Each row has a hidden value; after the row comes its tier, the name of the range that the value falls in. Each part has its own.
[ 128 -212   95 -249  409  112   26 -282  237  -36    1 -422  -94  195
 -279 -128 -199  232   39 -107  438 -208  174  -79  333 -559  -56  393
  -46   72 -440  301   16  -21  348   97 -163 -366  197 -158  -74   67
  220  435  425   53  -87] -> Q511
[  14  -71  167  240  -47  259   27  251 -396  112   34  257  223 -197
 -166  384   38 -449   14  299   -3  270  132   10 -111  237  318   31
 -219 -206   79 -212 -235   90   39 -220 -146   80 -288    7 -441  374
  270 -338   41 -606  103] -> Q511
[  62  -63 -242 -243  323  -76    2   20  178  198 -186   68  -61  132
   51 -234   -5  386  114 -216   51  -75  -88   39  -87 -245   98  200
   93  106  124 -209  164  143  325 -132  -41   17   -7   95   62   36
  -30  109   86  210 -129] -> Q133
[-233 -168 -104  287 -102  -43  270   60 -271  487   35  230   -7  -13
   71   -4  -50  133  234  510 -460  595 -275  355 -454   85  430   79
  -67 -200  658 -315  149  149 -284 -187   83  201 -335   52 -195  154
   42 -335 -476  332  469] -> Q511
[  36  110  -61 -169  175   27  137 -107   74  111   61 -184  -86  256
 -135  -54  -94   53  170 -277   86 -169  171 -144  177 -267  138  -52
  135 -175   40   65  158 -179  229  239  -81 -231   19 -126   78  -26
   29  304   12   61   -5] -> Q133
[ -14  436 -142 -428  229 -287  119  253  -22  309   37   11  211  -40
   48 -369  220  -48  186 -611  106 -805  142 -308   -6  -82  460 -243
  115 -451 -154 -312  -28  547  420 -345   36  221   87  705 -160  164
   27  116   88 -294 -299] -> Q511
[-188   53  -11  236  119  130  -11  293 -471   78 -197  282   88 -152
   89  237   54 -219   86  102  -62   52 -192  357 -386  104  325 -176
 -113  -46  105 -351 -193  235   21 -357 -164  141 -375  195 -110  364
  314 -507    6 -399    8] -> Q893
[-328  -75  -44  -81  305   87   32 -142 -178  -83 -127  111   70  292
  -22  286 -363   54  181  129  167  119  192   15 -136 -246  137   82
   64 -344    1  218   15 -358   45  261 -137    8  -71 -219 -380  168
  383 -197 -249  -73  185] -> Q511
[ -42   27  181    5  257  122   87   18   42 -187  -80 -246 -107  -65
 -168   96 -142 -103 -152 -238  164 -523   -5  175   37 -291 -105 -185
  -23  179 -672  233  -66  290   97  -30 -137 -166   71  -63  297  291
  269  255  214  -14  -66] -> Q871
[-115 -331    5  105   15  224   64 -178  -87   44  -77   26 -210    6
  -58  112 -214  192  175  606  -38  687 -134  292 -181 -159  -64  425
  -64  146  441  -72    4 -339 -154  111   47   44 -167 -351   63  190
   94 -263 -304  320  352] -> Q670
[-115 -119 -107  -31  351   55   33   20  125   35 -274  174  -68   95
  186    6 -248  345   94   78  113  273 -205  358 -203 -264 -100  219
   58  311   96  -98  -69  -12  190 -130 -143   96 -178 -156  114  234
  198 -197   31  129   -5] -> Q993
[ -40 -247  102  163   97  202   74   -4  -33  -82 -233    7 -225 -112
 -124  156 -246   97  105  335  -30  491 -135  311 -199    9 -210  281
 -195  176  347  -35  -56  -99 -212   68   43  228 -249 -336   31  206
  135 -157 -213  279  276] -> Q871
[-141 -260 -191   18  324  184 -101 -187 -145   -6  -63  155  128  407
 -104  372 -142  110  -77   61   67    8  142  -78  -61 -335  240   90
  125  -50 -318  232  248 -251  261  197 -349 -512   73 -261 -248   51
  317   67   86 -146   24] -> Q720
[ 322   68   95  -91  -80  -29  363  -69  200  424  365 -519  -85 -124
 -306 -461  167  -15  154 -127 -102 -154   24 -286  314  -76  199  204
 -149    9  118 -159  113  405  130 -109   93 -155   60  257  130   -7
 -126  583  149  208   58] -> Q670
[ -72  -38 -119  204   58   93   98   23 -196   64 -160    6  -76  -69
  -51   74   37   79  180  155 -222  297 -243   13 -274  193   16  186
 -217  127  478 -213   36  108 -173  -29  -62  103 -240   55  -35   45
  177 -109 -213  113  172] -> Q893
[ -66  -29  134  -37  279   -5  167  -35  236   50 -116   10   21  106
  -17   65 -298  215  104   82  257  208   28  126   74 -256 -142  222
  -13  -21  -49  208 -224    3  110   -5 -144   53  -40 -249 -166  196
  211   48  112  -34   76] -> Q993
[-392  271  -73   36   50 -152  138  368 -186  249 -124  666  248  -75
  399  186  -90  -33  118  161 -112  146 -114  332 -464   42  277 -325
  231 -274  177 -297 -295  185   34 -376  -34  476 -246  178 -107  484
  144 -646 -368 -290   88] -> Q98
[ 322  184 -133 -157   61   43  -67  240   25  106  -83  107  153 -174
 -163  -30  394  -98   50 -319   62 -196   86 -535  104  291   52  184
 -142   30  183 -362  -99  296  338 -202 -102   46   18  314 -132   30
  -55  163  245 -474 -316] -> Q133
[ -23  320 -197 -391  191  -76  188  -96  252   48   86  -90   14  280
   10 -124 -139   96  207 -455   59 -288  272 -476  176 -170  -10  -68
  263 -156   85   55  177 -232  307  349  -16  -12  126   -9  134  -26
    7  346 -247  101  -75] -> Q993
[  70 -358  241   -6  375  152  136 -233  367   24   29 -325 -170  196
 -207    0 -368  261 -200   44  315 -114   11  431  257 -745 -107  169
   77  324 -785  460   37   96  270    6 -224 -515  154 -466  252  237
  197  451  494  257   38] -> Q919
[  39   53 -140 -143  159  -46   21  147  -56  276   82   10   25  -29
    3 -199  231    0 -133 -324  -69 -662  -76  144  -93 -330  430 -300
  199   68 -517 -248  181  524  386 -384  -72 -253  109  374  340  251
  -24  165  236  -23 -219] -> Q871
[ 121  263   93   62  -17 -159  400  392  -14  522  164 -110  -29 -249
  -10 -398  113 -197   74 -396 -312 -418 -156  289 -112   40  475 -442
  -28  -90   20 -442   78  792  109 -488  116  219 -275  455  244  269
  -92  184   58  128    3] -> Q720
[ 171  -32  117 -227  459  112   66   -6  243  -37  -77 -312 -110   93
 -135 -171 -231   69  -14 -429  383 -410  107  151  251 -477  -25   54
   19  221 -510   92  -14  156  474  -73 -166 -195   -7  -78  182  210
  205  354  503  -24 -244] -> Q133
[-114  -29 -233  -51  247  -79  217 -177  -20  315  119 -184   55  286
  -23 -189  -49  238  150 -125 -166 -152  -65 -127  -73 -262  368   77
   44  -61   -8   -3  335  185  160   15 -144 -284   14  206  -95  -50
  203  283  -48  246   93] -> Q511
[  -5    8  -92  116 -142   24   17  121   -3  235   36  392  164 -156
   72  177  276   79  -71  376 -123  287 -161  -63 -145   67   34  134
   71  144   95 -207 -211  207   57 -303 -122  -55   70   56   84  248
  -59 -177  -42 -260   20] -> Q98
[ -75  -52   -1   -6   26   80  112  152 -279  338  173  253  183   72
  -59  136  -71 -261   65   99  -94   36  234   74 -118  -92  594 -178
  102 -426    4 -197  102   11  195 -129  -29    9 -178   46 -319  310
  105 -190 -138 -229  138] -> Q893
[ -20  162  -49 -152   26  -11  111   49  -13  103   70  -80   21 -143
  -35 -134  157  -38   49  -86  -10 -331  -43 -168  -32  -58  102   10
   30   35 -119 -167  -48  277  142 -154   17   14  109  302  207  206
   47   81  -47  -65  -71] -> Q670
[ -60  147  185 -175  252   61  255 -146  225  -44   60 -245  -78  266
 -118   52 -434   -1  195 -184  318  -28  295  -33  302 -376  -98  -21
  126 -208 -108  342  -92 -344  176  358  -98  -82  -17 -385   -2  132
  198  257   -1    4   89] -> Q993
[ 182  225  126   -2   21  -57  341  325   39  351  213  -64  178 -159
 -175 -132   44 -350  -13 -410 -186 -411  169 -196   72  175  366 -285
  -95 -213 -150 -189   65  600  183 -242    4  142 -134  313 -143  221
   45  337   72 -168  -28] -> Q720
[   0  114   33  208   36   79   80  318 -106    1 -223  222   69 -281
  -15  199   96 -139   -6  -13 -134   65 -184   32 -250  355  -72  -16
 -212  157  166 -240 -207  383  -72 -245  -94  281 -231  114  -22  250
  161 -160  -40 -247   -6] -> Q133
[-291  -12 -215   68   71   26   50  135    0   72  -65  589  239  -15
  304  299  -85   99 -152  284 -232  190 -142   59 -418    6    6  -47
  220  264 -137 -105  -36  125   76 -188 -147  128   -7    6  115  402
  187 -334 -365  -59   78] -> Q98
[ -42   24   40 -110   39  237   26    0   31 -184 -105  103 -187   19
  -33  221 -251  -83  116   87  113  256  152   73   -4  -95 -217   24
  138   59  227  -29  -65 -499   58  303   51  153 -121 -431  284  254
   18 -151 -313   55  107] -> Q919
[-229  162 -134  -40  137  -88   83  121  -14  190  -93  326   74   43
  279   21  -25  183  106   77    2   71 -173  240 -238 -200  122 -103
  223   18   67 -187 -170   96  160 -246 -110   96  -82   88  158  290
   93 -298 -108  -98  -17] -> Q98
[-154  127  114  212   86   44  191   91 -284  155    9 -123   27  -85
  -43   46   40 -146  123   45  -12 -124 -183  233 -124  -72  277 -132
 -131  -89  -76  -91 -184  328  -29 -245 -166  -97 -185  201  -16  238
  305 -108  125 -239   71] -> Q670
[-306 -137  -80  304   17  145  130  121 -408  217  -78  334   78  -60
  174  212 -113  -48  148  506 -269  528 -269  398 -492   86  332   66
  -76   38  386 -329  -42   31 -127 -233  -88  164 -401   41 -132  344
  305 -584 -325  -46  293] -> Q670
[  97  216 -121 -150 -148 -121  269  -15   68  312  261 -130  142  -72
 -203 -185  258  -46  156 -101 -251 -171  123 -703   84  247  185  143
  -77 -259  279 -133  142  279    3   52   95   50  171  360 -157  -66
  -88  382 -281   28   90] -> Q670
[  24  147  -90   26 -106  127  144   89 -168  232  220  178  146  122
  -90  218   66 -295   75  -50 -187   53  234 -286   33   96  351 -199
  139 -248  180 -153  134 -181  171  139 -103 -163  -98  -61  -61  113
    9   39 -199 -276   71] -> Q919
[ 154  305   20  117 -128  -26  218  403 -115  375   28  130   38 -296
   30 -137  269 -212  177 -141 -201   44 -161   63 -105  307  258 -168
  -99  -28  465 -565 -179  433   86 -404   24  268 -329  324  112  217
  -96 -123   22 -263  -51] -> Q919
[-187  -16 -345 -121   42   76 -122   56  -38   17 -157  590  105   79
  231  274   31  175   16  237 -115  302  -28 -106 -324   13  -18  104
  275  119  257 -230   39 -279  156   31  -66  112   20 -101  114  223
   -8 -376 -422  -63   12] -> Q993
[-384  270 -119  -40  -88  -69  193  163 -302  334  124  575  222  268
  208  314 -179 -202  274  145 -170  270  269   46 -245  -16  541 -431
  389 -761  440 -151    9 -431   46  147    5  207 -224 -127 -290  261
   29 -488 -624 -255  275] -> Q993
[-103  -37  101  118  153  -52  339   29   -2  261   -9 -200 -113  -42
  -41 -195 -228  110  195   56 -132  106 -181  334 -162 -121  162   41
 -146  -39  184  -71   34  326 -123 -143   43  184 -252   67  -28  180
  180   51 -116  349  262] -> Q511
[   6  435  -55 -310 -104   34  169  235 -115   23  143   96  150 -196
  -43  -20   57 -442  220 -278  -75 -259  344 -597   -3  358  139 -148
   33 -326  309 -343  -51  -38  144  102  185  478  -74  326  -59  250
   20  -65 -483 -285  -39] -> Q670
[-273    8  240  264   30  148  187   94 -285  -32 -135   83 -153    6
  -76  353 -337 -204  155  230  -25  278   -4  507 -215  -63   88 -257
  -30 -304  194   93 -143 -206 -280  137  -10  171 -345 -385  -37  305
  225 -315 -297   15  363] -> Q720
[   5  -26 -128  155  -24    0  133   -3 -154  471   64  117  -14  178
   -6   -9  141  155  240  192 -142  400 -140  169  -63 -125  416   57
   65 -185  509 -260   62  -56   90 -112 -137 -260 -193  -54  -68  -16
  -63  -83   35  -52  137] -> Q919
[ 113 -124   21   25   47  117  161 -140  393   27  126  -85   -1  -66
  -60   18  -56  208 -175  214  -18  155 -104 -150  126 -190 -341  327
   22  579 -298  156  -59  175  117  -40 -144 -230  207 -173  355  203
   72  347   76  167   34] -> Q98
[ -16  347  164  186 -110   75  247  407 -186  183    1  192   40 -292
  102   84   18 -369  179  -14  -93  162  -94  234 -138  261  141 -284
  -59  -45  361 -417 -357  200    7 -291  -14  366 -429  110  133  400
   88 -344  -97 -375   37] -> Q993
[ 151  -30 -219   46  -71  105   72  115 -116  266   19  201   56  -11
  -97   49  163  -41  146   49 -301  336   21 -295 -126  297  218  174
  -81  -23  613 -394  202  -19   75    8   -4   69 -193   55 -141   -5
  -74   -2 -236  -20   86] -> Q720
[   9 -106  113  106  319  134  115  -77  140 -166  -84 -362 -118  -45
 -191   35 -124   63 -223 -202   62 -465 -162  140   22 -294 -189   -5
 -122  473 -731  282   49  455   73  -64 -223 -322  106  -40  342  197
  330  438  317  163  -56] -> Q871
[-131 -194  152   85  426   13   75 -151  173 -157 -331 -229 -172  109
 -173  103 -287  365  -14    9  253  -75 -169  324  -33 -372 -271  216
 -153  115 -340  433 -103  198  -88   44 -191 -133   54 -288  -44   83
  313  226  244  226   96] -> Q720

[ 263  -29  263  216  200 -117 -277 -266  186   78   58   26  341  108
 -510   95  221 -158   33 -216   43  166  141  131   -5  126    8 -600
  -33   65  246  344   15 -224 -206   56   12  103   28   46 -154   -4
 -167 -128  -29 -138 -251] -> Q844
[-386   69 -345 -100   -6   32  147  -76    4  -19   66 -255  -29 -102
   23 -251 -195  338  326  -24   16 -135  -95 -180 -113   -3 -262  465
  648  143 -201  -18 -125 -143  153 -129  552  -61   61  394  122 -429
  126  221 -125 -118  149] -> Q221
[ -83   39   22  141 -308  -24 -122 -142  383  246 -362  382   68  -27
   10 -312  203 -410 -172 -469 -273 -120   12 -288  105  -86  -64 -266
  -68  397   58  292 -162  290   11 -272  157 -291 -155  -11   61  339
  103   55  -67  230  -85] -> Q134
[  54 -107 -309  -67  304 -159  -51    0 -175 -237  142 -213  354   20
 -281  225 -152  232  315  236  147  263  141  316  -27  111  -69 -102
  325 -138   20  -58  130 -454 -242   81  234  288  151  197 -340 -375
 -156   41  -86 -402 -100] -> Q845
[ -31   48  -72   45  358   89  186  113 -121 -101  565 -144  249  -23
  118  134  -68  345  377  247   86  130 -113  424 -101  -12   26  -53
  209 -127  145  117 -133 -151  -47 -129  239  326  -68  159 -200  -28
   49   79 -143 -554  -17] -> Q421
[ -87 -124 -416   30   40   97  402  -10  -60  -38 -207   56  101 -150
  331  371 -153    7  -23   91 -275  378   71  -21  134  -15  228  -18
 -368 -125  -61  -35  173 -177 -364  -18   23  177 -125  214 -299  -22
   75   98   21 -149 -103] -> Q221
[ 526 -415  101  127  -66 -249 -369 -169   21   97 -210  292    1  -84
  -31 -120  197 -309   86 -265  104  101   23  223 -113   34  -59 -351
 -250  168  338  136  148  306 -313  229  -65   -7  287 -294 -305    0
  -41   55 -178  124 -208] -> Q844
[ 108  232  -45  268  140 -286 -169 -111  249  232 -215  218  268  249
 -306  474  277 -511  -37 -390   -3   20  280   47  154   82  196 -555
  -39  -33    6  109  -42 -186 -160  -49   22  310  -60  -75  -27  359
  121 -132  -37 -199 -179] -> Q389
[ 186  -26  268  159  163  135 -137  -48   70  -66  383 -182  307  -10
 -253  -84   91  322  208  109   93  141 -115  196 -113  -22 -113 -239
   -4   31  259  214 -192 -151 -123   -3  200  -29 -157  164 -124    2
 -239  -13 -145 -248 -123] -> Q421
[-186  250   -8  187  119  -76 -219 -125  211   20  189 -369   96  128
 -397  363  202  179  298 -171  228 -174   -7  -97  -46  115 -162   99
   72 -134   36 -142 -142 -451  -81  153  353  170  107  222  279 -227
 -255  -40  -51 -201  159] -> Q770
[-115  266  -14  233  236 -250 -119 -259  254  128  202  -43  145  246
 -551  386  282  -91  215 -295  160 -144   -8   86  -53  246  -10 -227
  -79  -36  137  105 -190 -375 -138   62   45  310  279   40  255   24
 -269 -129  -28 -165   48] -> Q389
[ 184  -88 -125   95 -239  117  120  176  -64  125  -54  218  -88 -149
  379 -263   14   34  102  -25  -67   29 -184   19  -99 -223    1  164
   -1  152   63   26 -206  466   16 -145  187 -121 -209  -44 -116  354
  202  189 -243    6  -26] -> Q844
[-151   51 -112   59 -154  208  213    4   65   96   69  -27   60 -105
   11 -531  -18  258    4   95 -198    0 -351 -144  -17 -142 -192  211
  262  278  -26  134 -445  159  256 -355  349 -318 -378  259  125  214
   55  260 -139    9   14] -> Q421
[ 254 -488  -48  -42  -48 -287 -381 -218   88  -17 -253  343  106 -113
  -53 -278  121 -374   11 -230  -43   78   49  215   18   88 -170 -397
  -64  277  325  206  242  207 -242   61   15  -60  373 -238 -352 -190
  -66  121  -61   97 -167] -> Q134
[ 185  -34  194  191  320 -100 -115 -282  139   57  272  -67  157  101
 -367  310  226   29  189 -138  173   75    0  247 -121  186   41 -362
 -197  -99  274  202  -17 -283 -264  172  -37  288  252    5  -27 -100
 -217 -123  -16 -220  -95] -> Q844
[ -10  223  -95   37   11  328  377  226  145  -70  218  158  156  138
  202  383  -90  384  137  172   24   12   33   39 -123 -216  270   58
 -170 -123 -112   19 -306  -95 -266 -131   90  109 -245  105  -12  569
  -42 -200 -154 -356  -12] -> Q844
[  76 -505 -288 -234 -111  175   87   35 -176 -304    9   32  207 -230
  -40 -623 -216  407  -48  518 -196  321 -295  158   19  -89 -276  128
  169  229  156   62  -55   43  -34 -185  197 -339  -83  151 -354 -157
 -269  299  -42  -39  -82] -> Q421
[ 248  -31  116  128 -222  337   50  240  -24 -108  267   65  175 -105
   63 -246  -28  440  177  214  -13  162 -205   57 -182 -236  -41   59
 -238  125  220  143 -301  221 -188  -78  132 -252 -315  104 -176  379
 -302   -3 -278  -56  -71] -> Q844
[ 157 -216 -299  -56 -241  -55 -233   73 -119 -130 -271 -268  115 -110
 -231 -486 -124  356  142  246  102   75 -178 -107  -54 -136 -430  351
  433  190 -121 -317 -248  -36   45   25  514 -411 -207  206  -76 -174
 -143  314 -268   91  -39] -> Q389
[  32  126 -382  117  103 -403  -82  -60  103  155 -406  122   34  124
  130  673   10 -396  272 -446  158  -57  422    2   -2   67  184 -141
   28 -122 -223 -196  182 -178 -390  208  172  410  233  -45 -120  -36
  310  -66 -185 -169  -91] -> Q845
[  77  212 -139  241 -444   40 -129  304   32  129 -178  108   51  -86
  165 -182   52  -35  200 -220  -41  -50  -33 -234  -48 -253  -92  178
    2  216  -15  -60 -267  369  -31 -117  353 -239 -375   85  -29  402
   29  114 -367  119    1] -> Q389
[-397  243 -330   72  -63   46  205   58  -73   23  349 -180  -42  -91
  -79 -211  -19  315  382   -8  -13 -117 -312  -59 -128   39 -216  482
  321  109   43   35 -288  -10  198 -212  375   48   53  308  211 -150
 -137  208 -136  -90  265] -> Q845
[-194  205 -288   92   29  188  464   13   92  142  -60  -75  -91    3
  295  405  -31  179   73  -19  -62    9  -37 -176  -16 -104  203  278
  -77 -182 -252 -157 -201 -154  -89  -83  216  174 -210  238  151  201
  236   39  -37 -203   77] -> Q958
[ 155 -307 -247   68 -357 -141 -119  -75  -15   67 -305  251 -274 -215
  200  -86   93 -167  169 -306    6  -11  -93  -95 -142   16 -100  217
 -413  161  220  -63  157  358 -325  228    5  -78  402 -149 -107 -132
 -167  128 -152  342   75] -> Q890
[ 171  -47  153  113  181   -2 -225  -94  104  -80  129 -265  412    3
 -302 -115    2  264  191   96   89  166   -7  142  -47  -25 -197 -299
  153   83   86   95 -198 -284 -153    7  334 -124 -244  229 -177 -103
 -141   50 -202 -219 -220] -> Q134
[ 491 -360  -46   91  -67 -144 -253  -23  -19   13 -355  217   54  -87
  141  289  111 -284   32 -166   76  235  236  139   -5  -48  118 -304
 -343  -81  176  -63  317  105 -463  278  -34  136  147 -205 -425    4
   26  -23  -94  -19 -203] -> Q890
[-129  227 -212  128 -131  136  363   -2  238  120  -33  232 -110  116
  101  395   87  101   54 -146  -36 -113  -81 -164 -102  -58  223  170
 -453  -47  -74  -36 -290  -28 -265  -41  -40   93   23   23  240  481
 -123 -137  -74  -12  107] -> Q890
[-309   -2 -448  -30  217 -351 -157 -264   36  -50 -141 -304  155   64
 -468  205   14  -56  178  -92   59    2   87  -30  129  268 -233   62
  440  -43  -98 -166  129 -572  -18   72  361  235  301  260   60 -606
  -94  164   68 -179   76] -> Q770
[ 175   31  108  291  -57 -290 -499 -137   49  101   84  -57  274   19
 -665 -381  285 -166  178 -238   52   39 -152   86  -14  143 -335 -301
  130  299  355  227 -196   27   58  -26  193 -125   13   38  -15  -45
 -346  130 -197  102  -99] -> Q389
[  17   17 -233  230 -303  -32  117   16  -43  226 -235  191  -65 -206
  201 -225   59 -224   66 -284 -245  135 -130 -174    4  -59   -3   70
 -193  241   93  133  -80  372  -51 -129  113 -113 -158   95  -97  169
   94  213 -188  230  -49] -> Q958
[ -73   94   62  192   -8  275  203  175  -50   -9  567  -48  144 -177
  193 -265   47  362  279  158 -116  110 -402  197 -112 -110  -80   76
 -174  108  326  237 -352  209   35 -258  196  -40 -281  179  -68  226
 -164  167 -205 -200   55] -> Q134
[ -77 -127 -208  -96 -311  246  225    9  194 -111  -58  307 -215  -28
  191  191  -15  264   75  -44    3 -121  -65 -188 -192  -86   90  352
 -487   11   64  -36  -19   80 -407  108  -58  -68  338  -42   87  163
 -354 -155  -15  112  189] -> Q958
[ 221  -81  151  101  -40  -47 -269 -225  104  138  -52 -285   55   -3
 -420 -580   93  277  137  -40  191 -109 -246 -100 -185  -57 -408   97
  533  274  -38    7 -438    6  216   -7  470 -383 -174  180  184 -102
   15  213 -252   88  -99] -> Q844
[-481   95  -97  146  -98  -17  167 -461  416  316 -221  315  -75  -26
 -175  -11  298 -536 -285 -593 -453  -75  -28 -389  223  216   69 -230
 -202  246  145  474   95  -27   64 -275  -49   51  193  142  254  -34
    0   23  311  204   85] -> Q421
[ 204 -363 -511  -90 -265 -158   68   45 -159  -47 -400  263  -90 -149
  183 -245 -145    3   86   73  -47  133 -124   48  -83  -67 -103  236
  -87  198  -15 -179  -27  272 -241   49   77 -163  151  -98 -242   51
  -35  236 -232  189  -66] -> Q890
[  52   21  248   61   81  -18 -226 -219  243  180  162   -8  152  114
 -441 -585  216   44    5 -113   70 -221 -208   35  -69  -26 -295 -180
  694  318   76  301 -430   70  405 -293  378 -211 -130   60  215  126
  119  126  -86 -116  -65] -> Q421
[ 381 -263  -60  -22  279 -152 -185   49 -218 -227  338  -76  280  -11
 -171   17  -87  304  436  257  299  205   -4  550 -224   48 -107 -166
  172  -47  244   30   25 -119 -299  174  128  210  240  -38 -414 -204
 -201   31 -260 -358 -152] -> Q958
[-240 -156 -146  -60  482 -121   91 -360  111   45  178 -314  -22  -34
   20  265  100   89  175  -14  105  -58 -107  219   16  192 -107    8
  248 -202   19  -88   50 -427   23   33  303  375  300  141   86 -542
  199  186  149 -387  102] -> Q134
[-127   -9 -485   81  190  -80  119   71 -206 -113    5 -475  158  -95
   17  370  -93  272  234  294   20  265 -102   98  124   48  -93  258
   20 -271  -99 -429  -21 -459 -131   99  372  234 -175  324 -114 -316
  -38  284  -81 -321   41] -> Q770
[  50 -173 -333  -18 -133  172  180  119  -64 -187 -179  -13   20 -157
  299  470 -142  216  135  109  -34  276  145  -79  -24  -90  152  191
 -459 -222   -6 -211  256 -173 -540  218   69  120   53  153 -301 -125
 -193  -40  -36  -91   11] -> Q890
[  -2  -67 -418  237 -159  -27   22  300 -353  -83   78 -234   69 -328
  321   72  -32  121  330  163 -125  344 -247  113   79  -41 -120  293
 -388  -75  238 -268   45  102 -194   73  255   84 -215  189 -304 -145
 -175  373 -243  -66   70] -> Q770
[-159  305 -163  217   63 -208  -86  -26  196   94  -34  280  284  158
 -221  548  177 -475  116 -448 -102   50  366   -1  138  144  231 -452
 -129  -23  120  270  195 -201 -276  -75  -20  417  150   34 -126  139
  -79 -209   19 -208  -49] -> Q389
[ 188   24 -177  177 -232 -152  -86  138  -30  123 -198  387  126  -74
  153  -96   15 -329  174 -317 -107  109  137   29  -40  -86   71 -202
  -56  247  117  216   28  380 -208  -90   70    4  -46  -66 -309  283
   98   39 -287   62 -160] -> Q958
[ 221   -1 -159  269  -21 -365 -246  -34  -75  167 -271  148  180 -107
   56  168   47 -494  287 -479  -29  220  305   76    6   77   61 -376
  -59  118  130  167  278  131 -332  124  109  217   78   13 -412 -129
  170   58 -262   10 -239] -> Q958
[ -19 -369 -245  -66   41 -297 -163 -525  175  166 -521   89 -128    1
 -393  -24  250 -442 -277 -294  -81    0   28 -138  169  241 -129 -133
  178   62   32    0  248 -201   32   64   58   84  438  -46   81 -412
   52  158  296  150   -1] -> Q845
[-457  298 -425  -85   39  114  234  182   19 -160  296 -115  152   84
  -87  184 -131  370  306  149   27 -105  -14  -32  -26  -21  -50  364
  425  -73 -138  -65 -170 -313   46 -220  384  195   18  311  111  -42
 -131    7  -43 -377  234] -> Q389
[-104   17   54   69   54  153   54  -13  -13   23  427  -52  201  -91
 -185 -558   63  233  122  124 -124   48 -335  136  -35  -28 -223  -19
  407  244  237  351 -309  108  308 -369  299 -113 -199  212   -6   37
  -61  214  -79 -187    8] -> Q421
[ -79 -131   98  130    0  -60  -41 -580  456  294 -360  133 -193   50
 -239  246  362 -373 -264 -523 -108 -114   36 -328   77  188   59 -217
 -335   33   85  168  119 -179 -152  127  -62   55  323   -6  284 -136
  -15  -70  268  196   15] -> Q221
[ -72  183 -161  264 -266  128  186  205  -80   99  121   38   36 -232
  355 -176  -83  133  351 -156 -166  115 -167 -108 -125 -139  -22  200
 -230  212  110  149 -201  334 -142 -121  235 -119 -281  237 -124  180
  -12  162 -365   68   -6] -> Q221
[  38  233  225  248  270   30  -53   24   27   42  632  -17  276   53
 -185  150  160   87  396 -133  112   45   -2  320 -150   70   61 -314
   80  -25  345  408  -93  -57  -71  -93  109  349   43   97 -111   62
 -117 -112 -138 -404  -32] -> Q844
[ 235 -234  185  219 -355  -14 -312 -243  197  168 -328  289   11 -159
 -202 -287  276 -386 -151 -455 -205  132   19 -250   30   26  -78 -319
 -387  311  361  364  168  288 -205   57  -56 -258   83  -39 -140    1
 -231    8    3  392 -133] -> Q844
